Here is a tiny trained network, its code and every weight. The questions are about switching its units off for an input and a class, where a switched-off unit gives its printed mean instead of its output.

import numpy as np


def w(rows, s, z=0):
    codes = np.array(rows[::2]) - 128.0
    scale = np.full(codes.shape[1], s)
    scale[-1] = z or s
    return codes * scale


def f(y):
    return np.maximum(y, 0)


def log_softmax(a):
    a = a - a.max(-1, keepdims=True)
    return a - np.log(np.exp(a).sum(-1, keepdims=True))


def net(x, mask):
    res = np.array(x, float).reshape(1, 8) / 4 @ E
    y = f(res @ A[0][:, :-1].T + A[0][:, -1])
    res = res + np.where(mask, y, B[0][:, -1]) @ B[0][:, :-1]
    return log_softmax(res[-1] @ U[:, :-1].T + U[:, -1])


A, B = {}, {}
E = w([
[139,135,129,125,140,131,115,152,147,109],'x0',
[136,116,142,118,134,140,138,110,127,122],'x1',
[140,131,140,139,134,101,125,154,149,116],'x2',
[128,135,131,126,138,104,118,147,134,119],'x3',
[220,162,84,42,61,81,189,105,159,169],'x4',
[134,125,120,127,153,185,247,227,40,95],'x5',
[130,127,123,123,118,153,125,121,129,119],'x6',
[135,108,160,100,134,133,128,122,122,130],'x7',
],0.011)
A[0] = w([
[153,126,136,158,123,131,117,122,114,109,79],'n1',
[114,141,140,136,89,94,11,40,201,145,181],'n2',
[136,150,142,154,166,176,250,232,57,115,166],'n3',
[173,174,131,110,137,127,121,135,124,152,62],'n4',
[127,177,131,140,141,75,113,120,133,97,169],'n5',
[227,177,60,46,87,89,189,96,186,154,19],'n6',
[143,112,100,113,131,120,127,123,130,117,82],'n7',
[133,135,140,137,194,175,148,78,134,148,103],'n8',
[129,73,118,123,90,140,115,141,142,130,142],'n9',
[22,67,183,237,181,175,65,150,104,105,4],'n10',
[92,141,75,68,188,159,108,146,113,175,152],'n11',
[128,129,110,109,128,124,140,121,141,119,87],'n12',
[155,156,144,138,193,133,86,51,209,155,182],'n13',
[161,126,119,84,95,105,155,150,159,141,26],'n14',
],0.012,0.0024)
B[0] = w([
[150,135,150,92,110,106,105,143,86,179,134],'n1',
[102,38,72,98,114,97,161,201,75,97,229],'n2',
[89,17,59,86,109,91,103,146,110,97,251],'n3',
[110,169,115,154,142,134,134,116,100,134,145],'n4',
[115,89,165,80,126,164,154,90,79,139,147],'n5',
[155,214,209,170,158,171,124,100,157,151,220],'n6',
[208,99,116,153,139,125,129,139,98,198,136],'n7',
[138,148,138,123,152,68,96,181,119,106,144],'n8',
[117,126,117,165,150,128,163,147,83,173,135],'n9',
[195,255,185,145,126,149,130,65,178,172,247],'n10',
[130,113,148,132,150,92,143,157,158,119,142],'n11',
[75,123,150,152,152,81,126,112,156,149,137],'n12',
[97,66,82,112,130,133,137,149,118,99,187],'n13',
[112,171,155,149,129,113,95,115,139,126,162],'n14',
],0.01,0.023)
U = w([
[77,2,55,91,90,85,122,187,71,103,8],'0',
[156,224,198,170,130,147,107,90,148,183,248],'1',
],0.0073,0.00013)

Each question gives the input, the list of numbers given to net, and the class t.
The units are the neurons (one row each of A and B). Each row of codes is followed by its name. A weight is (code - 128) times the scale printed after its matrix; where a second scale follows, it is the last column's (A, B and U).
mask holds one flag per neuron, in row order. A switched-off neuron (its flag False) gives its mean, the last column of its row in B, instead of its output. The means were averaged over made-up inputs and are rounded, as every weight is.
A unit's drop is (log p(t) with every unit on - log p(t) with that unit switched off) / (log p(t) with every unit on - log p(t) with every unit switched off).
The circuit of an input: a set's keep is (log p(t) with only the set's units on - log p(t) with every unit switched off) / (log p(t) with every unit on - log p(t) with every unit switched off). Starting from the 12 units with the biggest drops (on a tie, the unit counted first), units are removed one at a time, each time the one whose removal leaves the highest keep (on an exact tie, the one counted first), for as long as the keep stays at least 0.8.
circuit, biggest first: the units of the circuit, biggest drop first
k most important neurons: the k neurons with the biggest drops, biggest first
drop when u is switched off: that unit's drop, to one decimal
input [4,3,-4,-8,-4,-8,-7,3], class 0: circuit, biggest first -> (n2)
input [-1,-4,2,6,5,4,7,-6], class 1: 2 most important neurons -> (n6; n2)
input [-2,-1,6,-8,-8,-8,-4,1], class 0: 3 most important neurons -> (n2; n13; n6)
input [7,-1,2,-3,6,-6,-6,6], class 0: 3 most important neurons -> (n2; n10; n13)
input [-2,-3,4,2,7,-8,-5,3], class 0: 3 most important neurons -> (n2; n10; n13)
input [-2,-8,0,-6,6,-8,1,2], class 0: 2 most important neurons -> (n2; n10)
input [-2,-2,0,-7,8,6,-1,8], class 1: 2 most important neurons -> (n6; n2)
input [-8,6,7,3,2,-1,-8,8], class 1: 2 most important neurons -> (n3; n2)
input [-2,4,-8,1,-8,6,8,-4], class 1: 2 most important neurons -> (n10; n2)
input [-5,5,-6,3,3,-8,5,4], class 0: drop when n2 is switched off -> 0.1
input [1,1,8,-7,-6,-3,5,4], class 1: drop when n10 is switched off -> 3.8
input [3,-4,7,2,8,5,4,-5], class 1: drop when n6 is switched off -> 2.3
